Below are the code and all the weights of a small trained network. Each question names an input and a class and asks about switching units off, where a switched-off unit gives its printed mean instead of its output.

import numpy as np


def w(rows, s, z=0):
    codes = np.array(rows[::2]) - 128.0
    scale = np.full(codes.shape[1], s)
    scale[-1] = z or s
    return codes * scale


def norm(h):
    return h / np.sqrt((h * h).mean(-1, keepdims=True) + 1e-5)


def f(y):
    return np.maximum(y, 0)


def log_softmax(a):
    a = a - a.max(-1, keepdims=True)
    return a - np.log(np.exp(a).sum(-1, keepdims=True))


def net(x, mask):
    res = np.array(x, float).reshape(1, 3) / 4 @ E
    u = 0
    for l in range(3):
        y = f(norm(res) @ A[l][:, :-1].T + A[l][:, -1])
        res = res + np.where(mask[u : u + 10], y, B[l][:, -1]) @ B[l][:, :-1]
        u += 10
    return log_softmax(norm(res)[-1] @ U[:, :-1].T + U[:, -1])


A, B = {}, {}
E = w([
[121,61,21,255,200],'x0',
[95,9,175,100,165],'x1',
[159,89,12,28,76],'x2',
],0.0032)
A[0] = w([
[50,62,32,206,169,134],'L0N0',
[116,33,175,130,104,28],'L0N1',
[114,205,96,195,116,111],'L0N2',
[124,110,233,208,174,133],'L0N3',
[199,45,65,66,81,43],'L0N4',
[147,2,161,129,70,66],'L0N5',
[96,112,184,34,33,88],'L0N6',
[99,10,210,134,130,81],'L0N7',
[209,95,64,51,140,4],'L0N8',
[196,109,62,113,121,100],'L0N9',
],0.004,0.0038)
B[0] = w([
[189,107,215,77,64,254],'L0N0',
[120,95,107,54,224,143],'L0N1',
[140,124,123,34,208,183],'L0N2',
[46,102,106,61,103,226],'L0N3',
[54,116,109,69,93,183],'L0N4',
[95,162,84,46,255,162],'L0N5',
[189,94,196,105,113,224],'L0N6',
[139,185,102,99,199,191],'L0N7',
[68,110,93,101,34,149],'L0N8',
[57,126,155,102,104,178],'L0N9',
],0.0043,0.0029)
A[1] = w([
[199,239,49,189,77,45],'L1N0',
[43,61,132,126,65,123],'L1N1',
[123,169,242,5,132,187],'L1N2',
[189,62,71,239,139,41],'L1N3',
[198,83,81,188,159,34],'L1N4',
[249,100,205,101,32,2],'L1N5',
[171,85,91,184,141,35],'L1N6',
[128,18,2,204,179,216],'L1N7',
[153,118,126,179,140,51],'L1N8',
[117,55,97,139,163,84],'L1N9',
],0.0038,0.0022)
B[1] = w([
[134,147,118,7,222,155],'L1N0',
[132,165,67,119,142,158],'L1N1',
[175,41,62,218,139,254],'L1N2',
[220,160,204,157,59,148],'L1N3',
[193,122,137,148,104,141],'L1N4',
[181,77,154,213,149,158],'L1N5',
[149,132,162,127,116,137],'L1N6',
[194,127,253,54,59,191],'L1N7',
[93,122,151,65,87,131],'L1N8',
[128,145,171,77,136,149],'L1N9',
],0.0041,0.0052)
A[2] = w([
[103,112,16,144,191,95],'L2N0',
[63,155,192,210,193,32],'L2N1',
[71,29,202,74,116,6],'L2N2',
[138,131,219,136,121,106],'L2N3',
[70,148,187,197,185,43],'L2N4',
[175,255,72,120,111,123],'L2N5',
[38,141,196,179,149,61],'L2N6',
[4,155,149,141,91,100],'L2N7',
[125,29,24,124,112,254],'L2N8',
[132,171,120,54,184,133],'L2N9',
],0.0052,0.0021)
B[2] = w([
[181,107,158,189,112,152],'L2N0',
[122,129,43,40,52,177],'L2N1',
[156,217,115,103,162,226],'L2N2',
[166,143,100,126,86,206],'L2N3',
[78,136,67,75,88,172],'L2N4',
[67,48,181,93,230,201],'L2N5',
[93,135,39,118,71,172],'L2N6',
[119,70,85,208,92,145],'L2N7',
[66,220,141,254,123,254],'L2N8',
[96,78,131,171,163,183],'L2N9',
],0.0055,0.0037)
U = w([
[78,134,60,104,53,213],'0',
[210,113,205,122,92,141],'1',
[91,106,130,95,251,123],'2',
[111,106,124,219,143,5],'3',
],0.013,0.0011)

Each question gives the input, the list of numbers given to net, and the class t.
The units are the neurons (one row each of A and B). Each row of codes is followed by its name. A weight is (code - 128) times the scale printed after its matrix; where a second scale follows, it is the last column's (A, B and U).
mask holds one flag per neuron, layer by layer. A switched-off neuron (its flag False) gives its mean, the last column of its row in B, instead of its output. The means were averaged over made-up inputs and are rounded, as every weight is.
A unit's drop is (log p(t) with every unit on - log p(t) with that unit switched off) / (log p(t) with every unit on - log p(t) with every unit switched off).
The circuit of an input: a set's keep is (log p(t) with only the set's units on - log p(t) with every unit switched off) / (log p(t) with every unit on - log p(t) with every unit switched off). Starting from the 12 units with the biggest drops (on a tie, the unit counted first), units are removed one at a time, each time the one whose removal leaves the highest keep (on an exact tie, the one counted first), for as long as the keep stays at least 0.8.
units of the circuit, in order: the units of the circuit, biggest drop first
most important unit: the unit with the biggest drop
k most important neurons: the k neurons with the biggest drops, biggest first
top k neurons in layer l: the k neurons of layer l with the biggest drops, biggest first
drop when u is switched off: that unit's drop, to one decimal
input [2,2,3], class 3: units of the circuit, in order -> [L2N8]
input [8,-8,-5], class 1: units of the circuit, in order -> [L1N7 L1N3 L0N0 L2N8]
input [5,5,-5], class 0: units of the circuit, in order -> [L1N2 L2N6 L2N1 L2N4]
input [3,1,2], class 3: units of the circuit, in order -> [L0N0 L2N8 L1N7]
input [0,-4,-2], class 2: 2 most important neurons -> [L0N0 L0N6]
input [7,3,-6], class 1: top 2 neurons in layer 1 -> [L1N7 L1N3]
input [8,1,7], class 1: top 2 neurons in layer 0 -> [L0N3 L0N0]
input [-6,7,4], class 2: 3 most important neurons -> [L0N5 L0N0 L1N7]
input [-4,0,-4], class 0: 4 most important neurons -> [L0N0 L1N7 L0N3 L1N3]
input [-4,8,6], class 2: 2 most important neurons -> [L0N5 L2N1]
input [-2,3,-2], class 3: 3 most important neurons -> [L1N2 L1N7 L2N8]
input [7,5,-7], class 0: top 2 neurons in layer 0 -> [L0N3 L0N6]
input [-7,7,-8], class 0: top 3 neurons in layer 2 -> [L2N6 L2N1 L2N4]
input [8,8,-1], class 1: 2 most important neurons -> [L1N7 L0N0]
input [-3,-6,-5], class 2: most important unit -> L2N5
input [-4,7,2], class 2: top 2 neurons in layer 0 -> [L0N5 L0N0]
input [-6,7,-8], class 0: top 2 neurons in layer 2 -> [L2N6 L2N1]
input [7,-4,6], class 1: 2 most important neurons -> [L1N7 L0N3]
input [-2,0,-1], class 3: top 2 neurons in layer 1 -> [L1N2 L1N7]
input [0,-7,-8], class 0: most important unit -> L2N1
input [6,-2,-5], class 1: drop when L1N7 is switched off -> 0.5
input [6,-3,4], class 1: drop when L1N7 is switched off -> 0.2
input [-3,-7,3], class 2: drop when L2N5 is switched off -> 0.2
